Here is a tiny trained network, its code and every weight. The questions are about switching its units off for an input and a class, where a switched-off unit gives its printed mean instead of its output.

import numpy as np


def w(rows, s, z=0):
    codes = np.array(rows[::2]) - 128.0
    scale = np.full(codes.shape[1], s)
    scale[-1] = z or s
    return codes * scale


def f(y):
    return y / 2 * (1 + np.tanh(0.7978845608 * (y + 0.044715 * y**3)))


def log_softmax(a):
    a = a - a.max(-1, keepdims=True)
    return a - np.log(np.exp(a).sum(-1, keepdims=True))


def net(x, mask):
    res = np.array(x, float).reshape(1, 7) / 4 @ E
    y = f(res @ A[0][:, :-1].T + A[0][:, -1])
    res = res + np.where(mask, y, B[0][:, -1]) @ B[0][:, :-1]
    return log_softmax(res[-1] @ U[:, :-1].T + U[:, -1])


A, B = {}, {}
E = w([
[186,2,108,211,159,150,101,130],'x0',
[90,101,119,94,150,49,193,93],'x1',
[202,153,229,156,133,93,116,121],'x2',
[79,95,147,118,38,164,58,63],'x3',
[96,63,154,198,191,32,138,155],'x4',
[119,100,134,162,59,115,158,118],'x5',
[223,136,188,28,90,50,127,140],'x6',
],0.0079)
A[0] = w([
[89,156,130,126,160,119,135,120,46],'n1',
[94,77,62,154,134,170,134,119,53],'n2',
[124,76,81,30,93,37,137,152,1],'n3',
[165,138,131,125,108,90,186,156,85],'n4',
[133,114,85,91,110,65,107,134,50],'n5',
[75,167,118,131,187,104,146,130,52],'n6',
[98,141,163,91,75,178,107,59,108],'n7',
[216,153,159,210,127,97,177,153,15],'n8',
[98,156,107,125,150,94,121,141,81],'n9',
[163,212,94,117,79,210,68,188,29],'n10',
[81,156,137,141,3,131,131,105,31],'n11',
[34,201,113,151,216,107,137,157,59],'n12',
[80,149,131,129,175,125,157,128,59],'n13',
[103,41,149,188,160,136,69,124,71],'n14',
[114,96,113,82,111,82,123,160,59],'n15',
[122,113,146,87,135,167,106,69,102],'n16',
[108,118,118,130,147,144,142,143,123],'n17',
[53,141,136,114,4,155,117,127,39],'n18',
[180,147,150,171,114,96,171,145,55],'n19',
[165,182,123,85,100,215,65,143,46],'n20',
[101,36,120,211,154,141,69,121,83],'n21',
[132,109,137,143,122,130,111,155,71],'n22',
[145,101,166,176,150,92,137,127,86],'n23',
[54,59,52,164,130,196,121,128,63],'n24',
[100,104,87,169,124,173,136,119,69],'n25',
[83,167,105,138,184,110,131,123,103],'n26',
[166,139,121,139,114,92,155,139,74],'n27',
[124,89,125,65,125,99,134,107,67],'n28',
[79,146,130,142,5,133,119,120,63],'n29',
[161,139,150,146,137,122,144,137,50],'n30',
[121,63,151,206,136,78,82,147,4],'n31',
[128,88,76,177,131,142,135,113,112],'n32',
[115,91,172,89,145,126,153,146,84],'n33',
[165,83,183,91,195,156,110,5,35],'n34',
[127,93,154,156,140,122,116,133,64],'n35',
[95,96,103,120,136,153,115,144,74],'n36',
[101,69,54,211,146,183,173,121,77],'n37',
[108,104,91,167,129,181,145,108,55],'n38',
[146,111,131,103,132,76,135,120,77],'n39',
],0.012,0.006)
B[0] = w([
[97,148,109,139,147,150,156,141,136],'n1',
[172,116,69,90,86,118,132,140,196],'n2',
[113,120,193,6,157,114,118,130,189],'n3',
[170,96,122,108,169,101,157,95,170],'n4',
[129,132,165,75,128,110,120,133,142],'n5',
[70,137,88,159,180,115,143,124,166],'n6',
[87,144,107,166,108,150,96,25,228],'n7',
[205,110,91,182,125,115,190,139,192],'n8',
[104,117,106,114,176,152,131,120,142],'n9',
[198,249,151,124,158,137,138,222,244],'n10',
[76,162,164,99,80,133,169,70,198],'n11',
[24,127,56,155,201,124,142,147,212],'n12',
[89,143,102,152,166,159,155,137,153],'n13',
[92,119,181,164,74,168,123,182,227],'n14',
[137,121,151,51,128,148,138,134,145],'n15',
[120,139,117,177,123,104,70,97,165],'n16',
[110,149,108,137,116,83,129,151,143],'n17',
[108,189,142,137,47,127,189,50,219],'n18',
[169,93,97,161,141,158,172,84,166],'n19',
[166,224,151,166,193,162,67,178,243],'n20',
[86,130,198,128,48,130,120,218,254],'n21',
[106,135,134,135,125,157,149,139,127],'n22',
[130,99,183,168,148,135,190,107,185],'n23',
[203,98,30,75,70,107,102,113,244],'n24',
[173,90,88,97,89,87,115,119,181],'n25',
[85,146,81,143,152,123,153,148,171],'n26',
[158,107,135,129,148,120,150,107,146],'n27',
[92,107,156,76,146,122,89,134,154],'n28',
[89,158,158,123,50,127,178,79,201],'n29',
[157,130,118,152,114,111,149,141,135],'n30',
[78,132,245,172,132,132,142,172,203],'n31',
[134,115,125,101,73,126,131,181,191],'n32',
[146,94,139,98,155,151,133,115,139],'n33',
[92,64,100,179,168,126,23,96,162],'n34',
[126,136,176,152,126,124,128,157,149],'n35',
[170,128,87,122,103,114,151,109,150],'n36',
[161,64,46,77,66,125,106,182,245],'n37',
[169,90,99,57,107,128,130,139,175],'n38',
[160,87,152,85,162,124,121,120,159],'n39',
],0.023,0.0088)
U = w([
[146,111,183,31,166,105,109,88,254],'0',
[106,221,118,99,67,170,103,46,149],'1',
[229,90,141,163,159,113,170,104,121],'2',
[153,142,61,86,47,153,90,172,131],'3',
[67,158,60,122,185,136,154,149,188],'4',
[153,134,139,158,125,168,3,76,57],'5',
[188,246,118,142,143,200,73,141,92],'6',
[117,109,196,185,85,169,133,194,61],'7',
],0.0056,0.0036)

Each question gives the input, the list of numbers given to net, and the class t.
The units are the neurons (one row each of A and B). Each row of codes is followed by its name. A weight is (code - 128) times the scale printed after its matrix; where a second scale follows, it is the last column's (A, B and U).
mask holds one flag per neuron, in row order. A switched-off neuron (its flag False) gives its mean, the last column of its row in B, instead of its output. The means were averaged over made-up inputs and are rounded, as every weight is.
A unit's drop is (log p(t) with every unit on - log p(t) with that unit switched off) / (log p(t) with every unit on - log p(t) with every unit switched off).
The circuit of an input: a set's keep is (log p(t) with only the set's units on - log p(t) with every unit switched off) / (log p(t) with every unit on - log p(t) with every unit switched off). Starting from the 12 units with the biggest drops (on a tie, the unit counted first), units are removed one at a time, each time the one whose removal leaves the highest keep (on an exact tie, the one counted first), for as long as the keep stays at least 0.8.
circuit, biggest first: the units of the circuit, biggest drop first
k most important neurons: the k neurons with the biggest drops, biggest first
drop of u: that unit's drop, to one decimal
input [-5,-7,2,3,8,-5,-3], class 4: circuit, biggest first -> (n12)
input [6,2,5,6,-3,3,2], class 5: 2 most important neurons -> (n34, n7)
input [1,3,3,0,4,-6,-4], class 7: 3 most important neurons -> (n21, n14, n31)
input [1,-3,2,6,-6,-2,-6], class 1: 3 most important neurons -> (n7, n18, n29)
input [6,-7,-4,-2,6,-8,0], class 7: 3 most important neurons -> (n31, n14, n21)
input [-1,7,5,3,7,-7,-4], class 4: 4 most important neurons -> (n12, n6, n26, n13)
input [3,8,8,-1,7,-7,7], class 2: 3 most important neurons -> (n8, n19, n23)
input [1,-6,8,1,-7,8,0], class 6: 2 most important neurons -> (n10, n20)
input [-3,0,3,1,-8,3,1], class 1: 4 most important neurons -> (n11, n18, n7, n29)
input [-5,4,7,-2,0,2,5], class 2: 2 most important neurons -> (n8, n19)
input [-5,-5,0,3,-7,-6,-4], class 6: 2 most important neurons -> (n10, n20)
input [-2,-6,-3,7,-8,2,8], class 1: 4 most important neurons -> (n18, n11, n29, n7)
input [5,5,-1,5,-1,-7,1], class 5: 2 most important neurons -> (n34, n37)
input [7,-3,5,3,-5,3,6], class 6: circuit, biggest first -> (n20)
input [2,-8,-4,8,-4,-5,3], class 6: drop of n10 -> 1.1
input [-6,5,-6,6,6,8,8], class 0: drop of n3 -> 0.8
input [-1,-2,5,-8,6,-8,-1], class 4: drop of n12 -> 0.9
input [-1,-1,0,-5,-5,-6,-2], class 6: drop of n36 -> 0.0
